Below is a small trained network, with its code and all its weights. Each question gives an input and a class and asks what happens when units are switched off, that is, made to give their printed mean instead of their output.

import numpy as np


def w(rows, s, z=0):
    codes = np.array(rows[::2]) - 128.0
    scale = np.full(codes.shape[1], s)
    scale[-1] = z or s
    return codes * scale


def f(y):
    return y / 2 * (1 + np.tanh(0.7978845608 * (y + 0.044715 * y**3)))


def log_softmax(a):
    a = a - a.max(-1, keepdims=True)
    return a - np.log(np.exp(a).sum(-1, keepdims=True))


def net(x, mask):
    res = np.array(x, float).reshape(1, 8) / 4 @ E
    y = f(res @ A[0][:, :-1].T + A[0][:, -1])
    res = res + np.where(mask, y, B[0][:, -1]) @ B[0][:, :-1]
    return log_softmax(res[-1] @ U[:, :-1].T + U[:, -1])


A, B = {}, {}
E = w([
[229,143,188,153,159,106,192],'x0',
[79,115,148,220,144,49,144],'x1',
[184,204,129,199,254,153,131],'x2',
[128,73,93,68,218,167,86],'x3',
[103,100,192,145,134,116,18],'x4',
[149,182,66,140,87,37,5],'x5',
[162,120,72,182,145,90,150],'x6',
[165,196,131,94,186,31,150],'x7',
],0.0078)
A[0] = w([
[128,143,130,166,173,82,95,103],'neuron 0',
[156,132,120,191,158,63,88,253],'neuron 1',
[175,138,213,163,165,107,112,85],'neuron 2',
[105,143,168,179,21,100,183,34],'neuron 3',
[119,70,122,55,106,124,118,132],'neuron 4',
[123,165,88,99,124,118,111,129],'neuron 5',
[90,150,38,184,132,98,105,53],'neuron 6',
[101,85,140,81,107,112,120,103],'neuron 7',
[166,109,116,110,185,142,251,127],'neuron 8',
[157,116,135,139,160,132,174,130],'neuron 9',
[102,75,168,89,80,102,132,205],'neuron 10',
[160,138,197,171,136,90,116,117],'neuron 11',
[94,126,173,94,160,173,136,139],'neuron 12',
[221,160,101,55,78,151,57,117],'neuron 13',
[89,114,155,89,109,177,97,135],'neuron 14',
[178,95,88,161,131,148,173,219],'neuron 15',
[131,132,119,188,62,91,162,249],'neuron 16',
[118,121,171,169,163,186,139,231],'neuron 17',
],0.014,0.0024)
B[0] = w([
[180,157,167,144,167,72,117,192],'neuron 0',
[140,160,167,204,129,76,80,225],'neuron 1',
[193,116,131,197,97,125,172,188],'neuron 2',
[84,184,191,46,44,135,191,198],'neuron 3',
[141,25,124,150,115,99,102,184],'neuron 4',
[161,164,138,69,122,123,99,160],'neuron 5',
[35,154,141,125,171,99,55,201],'neuron 6',
[129,68,147,149,112,96,108,167],'neuron 7',
[106,123,105,70,238,58,207,248],'neuron 8',
[128,118,107,137,172,119,172,181],'neuron 9',
[105,56,144,139,65,87,155,188],'neuron 10',
[200,125,134,147,85,139,174,179],'neuron 11',
[118,97,144,112,215,192,91,173],'neuron 12',
[178,165,5,92,99,148,122,203],'neuron 13',
[178,69,170,129,126,169,101,183],'neuron 14',
[73,120,75,178,155,95,147,188],'neuron 15',
[67,194,144,120,51,158,170,197],'neuron 16',
[108,148,125,151,167,227,147,187],'neuron 17',
],0.02,0.014)
U = w([
[161,28,137,87,91,84,66,126],'0',
[164,125,158,142,192,232,93,78],'1',
[133,230,157,153,162,39,18,12],'2',
[96,181,177,86,57,108,153,131],'3',
[145,139,117,109,222,58,203,204],'4',
[205,167,21,62,101,111,58,214],'5',
[57,163,68,200,111,113,159,200],'6',
[216,236,170,255,151,82,140,70],'7',
],0.0086,0.0011)

Each question gives the input, the list of numbers given to net, and the class t.
The units are the neurons (one row each of A and B). Each row of codes is followed by its name. A weight is (code - 128) times the scale printed after its matrix; where a second scale follows, it is the last column's (A, B and U).
mask holds one flag per neuron, in row order. A switched-off neuron (its flag False) gives its mean, the last column of its row in B, instead of its output. The means were averaged over made-up inputs and are rounded, as every weight is.
A unit's drop is (log p(t) with every unit on - log p(t) with that unit switched off) / (log p(t) with every unit on - log p(t) with every unit switched off).
The circuit of an input: a set's keep is (log p(t) with only the set's units on - log p(t) with every unit switched off) / (log p(t) with every unit on - log p(t) with every unit switched off). Starting from the 12 units with the biggest drops (on a tie, the unit counted first), units are removed one at a time, each time the one whose removal leaves the highest keep (on an exact tie, the one counted first), for as long as the keep stays at least 0.8.
units of the circuit, in order: the units of the circuit, biggest drop first
k most important neurons: the k neurons with the biggest drops, biggest first
drop of u: that unit's drop, to one decimal
input [5,-5,1,-8,-5,4,7,-7], class 3: units of the circuit, in order : neuron 3
input [-7,-2,-1,7,4,-8,-5,-8], class 1: 2 most important neurons : neuron 17; neuron 12
input [-6,1,7,-1,7,0,-1,-3], class 7: 4 most important neurons : neuron 0; neuron 1; neuron 17; neuron 4
input [-2,0,-7,0,-4,3,1,-4], class 0: 2 most important neurons : neuron 4; neuron 7
input [-1,1,-4,1,2,-1,8,-7], class 0: units of the circuit, in order : neuron 4; neuron 8
input [-6,8,6,-6,0,6,-3,-7], class 2: 2 most important neurons : neuron 6; neuron 1
input [-7,1,5,-8,-7,2,7,-3], class 3: 2 most important neurons : neuron 16; neuron 3
input [4,4,6,6,4,-2,-6,-4], class 1: 2 most important neurons : neuron 12; neuron 17
input [-2,6,1,3,-8,8,4,-2], class 2: drop of neuron 1 : 0.0
input [2,7,1,7,1,1,-8,1], class 7: drop of neuron 8 : 0.2
input [4,-1,-2,4,1,4,5,-5], class 5: drop of neuron 13 : 0.1
